Here is a tiny trained network, its code and every weight. The questions are about switching its units off for an input and a target symbol, where a switched-off unit gives its printed mean instead of its output.

import numpy as np


def w(rows, s, z=0):
    codes = np.array(rows[::2]) - 128.0
    scale = np.full(codes.shape[1], s)
    scale[-1] = z or s
    return codes * scale


def norm(h):
    return h / np.sqrt((h * h).mean(-1, keepdims=True) + 1e-5)


def f(y):
    return np.maximum(y, 0)


def softmax(a):
    e = np.exp(a - a.max(-1, keepdims=True))
    return e / e.sum(-1, keepdims=True)


def log_softmax(a):
    a = a - a.max(-1, keepdims=True)
    return a - np.log(np.exp(a).sum(-1, keepdims=True))


def net(x, mask):
    ids = ['Λβεπτφω'.index(c) for c in x.split()]
    T = len(ids)
    res = E[ids] + P[:T]
    r = norm(res)
    for j in range(3):
        rows = slice(3 * j, 3 * j + 3)
        q, k, v = (r @ M[0][rows].T for M in (Q, K, V))
        z = softmax(np.where(np.tri(T) > 0, q @ k.T / 3**0.5, -1e9)) @ v
        o = O[0][rows]
        res = res + np.where(mask[j], z, o[:, -1]) @ o[:, :-1]
    y = f(norm(res) @ A[0][:, :-1].T + A[0][:, -1])
    res = res + np.where(mask[3:11], y, B[0][:, -1]) @ B[0][:, :-1]
    return log_softmax(norm(res)[-1] @ U[:, :-1].T + U[:, -1])


Q, K, V, O, A, B = {}, {}, {}, {}, {}, {}
E = w([
[166,124,128,161,94,89,126,28,93,138,149],'Λ',
[74,169,153,140,99,151,121,127,178,76,181],'β',
[138,65,107,165,151,46,105,180,160,119,91],'ε',
[86,35,181,130,95,68,223,131,127,76,174],'π',
[152,83,91,60,46,137,116,103,139,144,103],'τ',
[160,156,69,112,130,183,191,88,7,99,74],'φ',
[201,120,150,166,97,174,162,144,135,141,129],'ω',
],0.016)
P = w([
[130,61,123,222,101,255,65,87,142,255,34],'0',
[125,76,77,78,196,122,145,59,199,105,96],'1',
[119,145,109,78,164,108,133,104,195,85,168],'2',
[139,175,114,102,97,69,157,137,163,81,138],'3',
[153,173,103,94,67,50,150,160,115,49,147],'4',
[185,144,94,155,44,33,173,136,37,78,119],'5',
],0.0069)
Q[0] = w([
[101,173,200,201,86,166,138,154,118,125,227],'H1',
[103,144,62,113,145,90,136,22,63,121,159],'H1',
[54,124,100,63,210,172,77,140,83,161,31],'H1',
[55,167,168,146,222,171,43,175,119,254,134],'H2',
[158,204,185,151,77,179,184,65,119,110,138],'H2',
[176,79,51,162,102,31,207,110,137,36,156],'H2',
[94,160,76,131,211,173,190,143,96,81,64],'H3',
[80,102,154,105,181,159,119,215,145,191,138],'H3',
[62,97,156,118,172,163,126,120,67,176,179],'H3',
],0.0083)
K[0] = w([
[213,109,16,165,245,190,54,66,118,251,26],'H1',
[106,155,88,112,65,76,34,178,232,102,126],'H1',
[33,13,230,139,74,18,70,9,196,87,176],'H1',
[147,210,38,150,102,185,2,93,151,234,121],'H2',
[118,105,108,99,136,50,157,242,170,71,122],'H2',
[93,38,175,71,48,120,247,123,112,32,174],'H2',
[104,119,251,190,85,106,43,126,220,248,181],'H3',
[75,163,139,172,199,175,100,73,117,179,116],'H3',
[77,191,201,179,206,223,79,230,179,247,114],'H3',
],0.0057)
V[0] = w([
[115,135,142,76,129,138,194,170,61,28,162],'H1',
[124,148,144,74,143,101,69,55,97,176,69],'H1',
[41,49,172,82,123,147,52,160,135,139,132],'H1',
[179,124,142,108,53,176,177,92,143,161,196],'H2',
[44,120,184,65,69,94,191,169,66,60,175],'H2',
[47,3,164,220,138,121,204,71,98,149,186],'H2',
[117,108,104,49,56,64,192,166,208,47,176],'H3',
[131,65,184,143,138,219,118,176,129,196,45],'H3',
[143,71,222,230,127,90,176,164,158,62,194],'H3',
],0.006)
O[0] = w([
[145,174,69,98,143,118,209,140,122,83,130,76],'H1',
[134,113,96,122,141,136,89,148,51,138,119,121],'H1',
[44,114,85,235,106,115,149,148,131,144,118,57],'H1',
[168,173,131,126,80,180,127,98,124,143,168,203],'H2',
[48,148,121,170,41,151,113,161,118,33,142,139],'H2',
[67,124,202,74,150,189,2,178,107,106,136,254],'H2',
[196,67,101,154,55,111,95,168,161,135,141,159],'H3',
[94,99,123,78,135,113,202,142,105,90,143,98],'H3',
[172,163,196,102,93,70,106,184,137,81,185,123],'H3',
],0.0073,0.0063)
A[0] = w([
[147,77,118,43,159,224,170,183,134,215,94,21],'N1',
[79,140,197,165,165,149,137,196,149,214,119,3],'N2',
[154,94,92,121,95,110,99,113,137,145,94,219],'N3',
[149,111,181,171,153,117,135,31,85,177,167,120],'N4',
[122,98,183,188,148,68,108,172,179,142,133,147],'N5',
[45,120,193,145,85,177,132,142,205,74,183,212],'N6',
[161,200,140,225,109,25,198,112,129,123,169,65],'N7',
[59,74,155,36,133,253,100,159,143,146,141,180],'N8',
],0.0066,0.0027)
B[0] = w([
[170,101,151,88,56,38,196,164,131,129,208,186],'N1',
[185,140,128,100,171,93,204,124,105,122,149,150],'N2',
[122,105,98,153,169,121,98,189,117,105,94,230],'N3',
[119,201,148,171,127,215,35,163,119,112,73,242],'N4',
[111,124,94,66,174,48,132,205,73,65,82,184],'N5',
[63,203,83,198,112,124,185,156,198,49,126,254],'N6',
[80,135,123,53,167,111,160,179,253,71,50,179],'N7',
[95,153,74,237,83,89,189,151,229,59,136,251],'N8',
],0.0067,0.0055)
U = w([
[139,187,169,148,123,169,2,125,103,126,73,175],'Λ',
[43,139,140,147,131,164,127,123,195,61,132,138],'β',
[122,94,130,79,211,51,93,164,131,128,103,107],'ε',
[98,101,171,89,94,103,75,130,55,126,209,3],'π',
[110,62,48,122,78,119,107,80,152,186,161,104],'τ',
[98,178,79,77,175,140,175,95,57,101,111,134],'φ',
[201,141,192,94,134,111,169,96,162,142,190,157],'ω',
],0.0077,0.0025)

Each question gives the input, a string of symbols that net reads in full, and the target symbol t.
The units are the heads (3 rows each of Q, K, V and O) and the neurons (one row each of A and B). Each row of codes is followed by its name. A weight is (code - 128) times the scale printed after its matrix; where a second scale follows, it is the last column's (O, A, B and U).
mask holds one flag per unit, heads first, then neurons. A switched-off unit (its flag False) gives its mean, the last column of its rows in O or B, instead of its output. The means were averaged over made-up inputs and are rounded, as every weight is.
A unit's drop is (log p(t) with every unit on - log p(t) with that unit switched off) / (log p(t) with every unit on - log p(t) with every unit switched off).
The circuit of an input: a set's keep is (log p(t) with only the set's units on - log p(t) with every unit switched off) / (log p(t) with every unit on - log p(t) with every unit switched off). Starting from all 11 units, units are removed one at a time, each time the one whose removal leaves the highest keep (on an exact tie, the one counted first), for as long as the keep stays at least 0.8.
units of the circuit, in order: the units of the circuit, biggest drop first
unit that matters most: the unit with the biggest drop
k most important neurons: the k neurons with the biggest drops, biggest first
which heads matter: for each layer, one digit per head in row order, 1 if its drop is at least 0.15 and else 0, layers parted by /
drop when u is switched off: that unit's drop, to one decimal
input ε ω Λ τ β Λ, target τ: which heads matter : 011
input Λ Λ Λ, target Λ: unit that matters most : N4
input ω ω ω ω, target ω: which heads matter : 010
input ω Λ Λ, target Λ: which heads matter : 000
input π Λ Λ Λ φ τ, target β: units of the circuit, in order : (H2, N8)
input Λ β Λ ε ε ω, target ω: which heads matter : 100
input Λ ω ω ω Λ, target ω: which heads matter : 110
input φ Λ ω φ ω φ, target ω: units of the circuit, in order : (H3, H1, H2)
input φ Λ ε Λ, target ε: which heads matter : 010
input φ τ φ, target τ: which heads matter : 001
input Λ Λ φ Λ, target φ: which heads matter : 111
input Λ Λ π φ, target β: units of the circuit, in order : (H2, H1)
input Λ ω Λ, target ω: which heads matter : 111
input β Λ β ω β τ, target τ: which heads matter : 001
input Λ φ Λ, target φ: units of the circuit, in order : (H1, H3)
input Λ ω φ ω φ, target ω: unit that matters most : H1
input π ω φ, target β: 2 most important neurons : (N8, N6)
input Λ φ π φ Λ τ, target β: drop when H2 is switched off : 1.9
input Λ φ ε ε φ, target ε: drop when N8 is switched off : 0.1
input β ε Λ Λ ε Λ, target ε: drop when N7 is switched off : 0.3
input ω Λ τ, target τ: drop when N4 is switched off : 0.0
